Below are the code and all the weights of a small trained network. Each question names an input and a class and asks about switching units off, where a switched-off unit gives its printed mean instead of its output.

import numpy as np


def w(rows, s, z=0):
    codes = np.array(rows[::2]) - 128.0
    scale = np.full(codes.shape[1], s)
    scale[-1] = z or s
    return codes * scale


def norm(h):
    return h / np.sqrt((h * h).mean(-1, keepdims=True) + 1e-5)


def f(y):
    return y / 2 * (1 + np.tanh(0.7978845608 * (y + 0.044715 * y**3)))


def log_softmax(a):
    a = a - a.max(-1, keepdims=True)
    return a - np.log(np.exp(a).sum(-1, keepdims=True))


def net(x, mask):
    res = np.array(x, float).reshape(1, 8) / 4 @ E
    u = 0
    for l in range(3):
        y = f(norm(res) @ A[l][:, :-1].T + A[l][:, -1])
        res = res + np.where(mask[u : u + 12], y, B[l][:, -1]) @ B[l][:, :-1]
        u += 12
    return log_softmax(norm(res)[-1] @ U[:, :-1].T + U[:, -1])


A, B = {}, {}
E = w([
[124,130,131,126,126,127,126,129,126,133],'x0',
[64,34,69,157,46,80,68,130,210,196],'x1',
[135,126,126,125,127,126,125,127,131,122],'x2',
[114,149,122,202,41,142,99,252,79,46],'x3',
[133,124,157,221,151,12,159,89,140,76],'x4',
[244,168,125,230,139,175,117,161,189,206],'x5',
[127,127,128,126,128,123,129,128,130,129],'x6',
[128,126,128,128,132,131,130,131,127,131],'x7',
],0.0011)
A[0] = w([
[116,165,105,151,53,107,155,208,89,98,46],'0.n0',
[133,115,198,156,111,110,153,117,173,101,100],'0.n1',
[144,119,107,121,140,125,123,137,140,110,127],'0.n2',
[144,115,121,109,123,112,153,146,131,125,107],'0.n3',
[116,111,219,234,133,12,202,87,187,66,88],'0.n4',
[150,103,105,58,214,99,150,64,153,190,102],'0.n5',
[172,89,183,196,121,40,122,73,110,93,71],'0.n6',
[50,46,69,142,62,79,80,148,230,190,56],'0.n7',
[125,108,137,47,95,224,120,151,140,154,1],'0.n8',
[154,97,114,32,81,229,122,166,105,185,53],'0.n9',
[168,171,85,100,200,129,103,131,108,78,115],'0.n10',
[99,114,139,55,95,250,103,157,127,181,24],'0.n11',
],0.0021,0.00096)
B[0] = w([
[97,122,155,166,165,157,76,76,158,125,156],'0.n0',
[130,120,83,112,159,129,108,156,114,146,119],'0.n1',
[124,130,149,119,134,119,111,141,128,140,127],'0.n2',
[124,126,127,135,129,124,125,114,125,116,117],'0.n3',
[151,172,3,77,177,106,50,143,79,164,238],'0.n4',
[82,145,172,204,126,181,85,105,151,117,227],'0.n5',
[118,160,67,94,164,128,123,154,114,158,151],'0.n6',
[197,79,163,131,103,145,142,109,49,142,255],'0.n7',
[127,142,83,148,192,45,97,126,90,127,135],'0.n8',
[136,189,58,141,194,35,96,130,117,124,197],'0.n9',
[126,106,164,155,95,122,158,137,107,164,164],'0.n10',
[147,151,31,119,168,72,77,136,89,130,176],'0.n11',
],0.0023,0.00083)
A[1] = w([
[7,66,149,65,114,105,133,80,35,55,48],'1.n0',
[150,125,125,157,59,113,126,188,103,56,2],'1.n1',
[133,172,173,99,181,149,180,150,96,99,18],'1.n2',
[117,121,160,55,167,113,161,37,179,215,107],'1.n3',
[155,230,210,123,209,177,215,118,68,50,80],'1.n4',
[118,159,130,182,40,100,105,217,99,42,53],'1.n5',
[121,38,85,146,63,84,95,109,170,157,5],'1.n6',
[82,80,107,148,67,121,122,123,196,157,19],'1.n7',
[88,153,142,179,53,119,94,200,112,65,41],'1.n8',
[148,57,101,133,56,108,104,115,136,163,12],'1.n9',
[141,113,73,114,161,112,158,115,143,120,79],'1.n10',
[54,123,100,68,135,69,117,107,70,78,5],'1.n11',
],0.0021,0.00074)
B[1] = w([
[173,179,152,114,84,106,186,209,230,122,225],'1.n0',
[94,131,153,129,181,136,112,96,140,166,134],'1.n1',
[147,86,129,126,98,107,110,99,113,144,147],'1.n2',
[54,119,126,201,185,182,92,100,123,15,181],'1.n3',
[152,4,139,119,59,107,93,97,59,188,255],'1.n4',
[76,118,116,144,197,199,104,58,143,123,180],'1.n5',
[147,135,176,100,118,126,124,111,61,134,143],'1.n6',
[126,103,153,138,102,103,123,114,81,132,110],'1.n7',
[87,111,145,112,196,160,122,69,134,125,152],'1.n8',
[148,93,163,110,140,140,162,119,97,130,128],'1.n9',
[119,154,138,140,109,133,96,144,109,131,123],'1.n10',
[172,137,113,145,130,141,137,146,170,158,170],'1.n11',
],0.0022,0.0015)
A[2] = w([
[205,173,195,97,141,149,186,110,38,107,103],'2.n0',
[135,168,54,145,184,3,117,116,77,119,150],'2.n1',
[102,33,79,187,73,35,89,94,157,134,102],'2.n2',
[201,191,130,194,119,176,134,156,187,203,76],'2.n3',
[183,144,137,178,126,176,129,145,166,191,2],'2.n4',
[129,65,144,162,63,110,131,168,120,141,112],'2.n5',
[150,63,172,70,74,116,73,132,80,154,177],'2.n6',
[56,173,165,25,95,92,174,155,153,93,109],'2.n7',
[217,155,140,204,143,154,111,154,166,185,119],'2.n8',
[157,174,166,145,164,113,167,134,20,73,154],'2.n9',
[94,109,118,110,211,168,143,10,194,150,244],'2.n10',
[67,125,114,173,97,200,91,227,97,81,147],'2.n11',
],0.0023,0.0005)
B[2] = w([
[122,14,136,152,51,120,105,153,126,219,220],'2.n0',
[158,198,45,64,124,190,75,202,102,180,228],'2.n1',
[198,149,156,66,140,204,136,170,52,181,217],'2.n2',
[92,115,128,47,90,41,220,162,188,20,202],'2.n3',
[101,120,155,75,93,79,179,120,153,59,156],'2.n4',
[158,131,174,77,141,186,169,39,127,136,156],'2.n5',
[193,106,154,209,112,108,199,113,129,152,248],'2.n6',
[187,130,102,153,112,79,211,172,239,102,213],'2.n7',
[48,116,123,36,107,84,176,144,151,84,244],'2.n8',
[113,105,91,118,81,149,75,91,178,219,214],'2.n9',
[67,185,174,219,118,180,88,185,97,62,254],'2.n10',
[113,179,172,159,230,102,127,6,147,144,209],'2.n11',
],0.0021,0.00082)
U = w([
[203,8,196,129,50,154,146,90,46,219,200],'0',
[121,138,139,64,88,57,245,183,251,38,244],'1',
[30,167,187,223,210,205,65,65,130,73,58],'2',
[164,203,2,82,173,104,60,184,76,177,2],'3',
],0.006,0.00069)

Each question gives the input, the list of numbers given to net, and the class t.
The units are the neurons (one row each of A and B). Each row of codes is followed by its name. A weight is (code - 128) times the scale printed after its matrix; where a second scale follows, it is the last column's (A, B and U).
mask holds one flag per neuron, layer by layer. A switched-off neuron (its flag False) gives its mean, the last column of its row in B, instead of its output. The means were averaged over made-up inputs and are rounded, as every weight is.
A unit's drop is (log p(t) with every unit on - log p(t) with that unit switched off) / (log p(t) with every unit on - log p(t) with every unit switched off).
The circuit of an input: a set's keep is (log p(t) with only the set's units on - log p(t) with every unit switched off) / (log p(t) with every unit on - log p(t) with every unit switched off). Starting from the 12 units with the biggest drops (on a tie, the unit counted first), units are removed one at a time, each time the one whose removal leaves the highest keep (on an exact tie, the one counted first), for as long as the keep stays at least 0.8.
circuit, biggest first: the units of the circuit, biggest drop first
top k neurons: the k neurons with the biggest drops, biggest first
top k neurons in layer l: the k neurons of layer l with the biggest drops, biggest first
input [-4,1,-3,7,5,7,-2,-3], class 1: circuit, biggest first => 2.n3
input [-3,-3,0,-6,-2,5,6,5], class 2: top 3 neurons in layer 1 => 1.n3; 1.n0; 1.n11
input [1,-8,0,-8,-3,-6,-5,0], class 0: circuit, biggest first => 1.n4; 2.n0
input [0,4,7,-6,4,-1,-3,-7], class 2: top 2 neurons => 1.n3; 1.n4
input [5,-6,7,8,-1,1,0,5], class 2: circuit, biggest first => 1.n5; 2.n11
input [-3,6,-5,5,7,1,-5,6], class 3: top 3 neurons => 0.n4; 1.n4; 0.n6
input [1,-8,5,-2,7,-5,5,-1], class 0: top 2 neurons => 1.n4; 0.n9
input [-7,-7,4,1,2,8,4,2], class 1: top 3 neurons => 2.n3; 2.n8; 0.n7
input [1,-6,-2,-4,-8,-8,-2,4], class 1: circuit, biggest first => 1.n0; 2.n7
input [4,-5,3,-3,8,-3,4,-5], class 3: circuit, biggest first => 0.n4; 2.n1
input [7,8,-4,8,2,-2,5,-2], class 0: circuit, biggest first => 0.n7; 2.n2
input [-6,6,2,8,-7,4,3,-6], class 2: top 2 neurons => 1.n4; 2.n11
input [-4,6,4,-5,-6,-8,7,-2], class 1: top 4 neurons => 1.n0; 1.n4; 2.n7; 0.n4
input [8,1,6,8,-5,7,-6,2], class 2: top 2 neurons in layer 1 => 1.n0; 1.n5
input [2,-7,2,-7,3,-4,0,-1], class 0: top 4 neurons => 1.n4; 1.n5; 2.n0; 0.n0
input [0,-3,8,5,0,-4,-7,-5], class 2: top 3 neurons => 1.n5; 0.n7; 1.n8
input [1,-3,-5,-5,-4,-5,-3,4], class 1: top 3 neurons => 1.n0; 2.n7; 1.n5
input [-1,-4,2,-8,-6,-7,-5,-7], class 2: top 3 neurons => 1.n3; 0.n5; 2.n10
input [-2,-4,-6,7,8,2,-5,-4], class 3: top 4 neurons in layer 0 => 0.n4; 0.n5; 0.n6; 0.n1
input [-7,1,5,-2,-7,-7,-5,2], class 1: top 3 neurons in layer 2 => 2.n7; 2.n2; 2.n9
input [5,2,-2,-7,8,-4,-5,-4], class 3: top 4 neurons => 0.n4; 2.n1; 1.n5; 0.n6
input [0,-5,-7,3,-4,-7,-1,-6], class 1: top 2 neurons in layer 0 => 0.n7; 0.n4
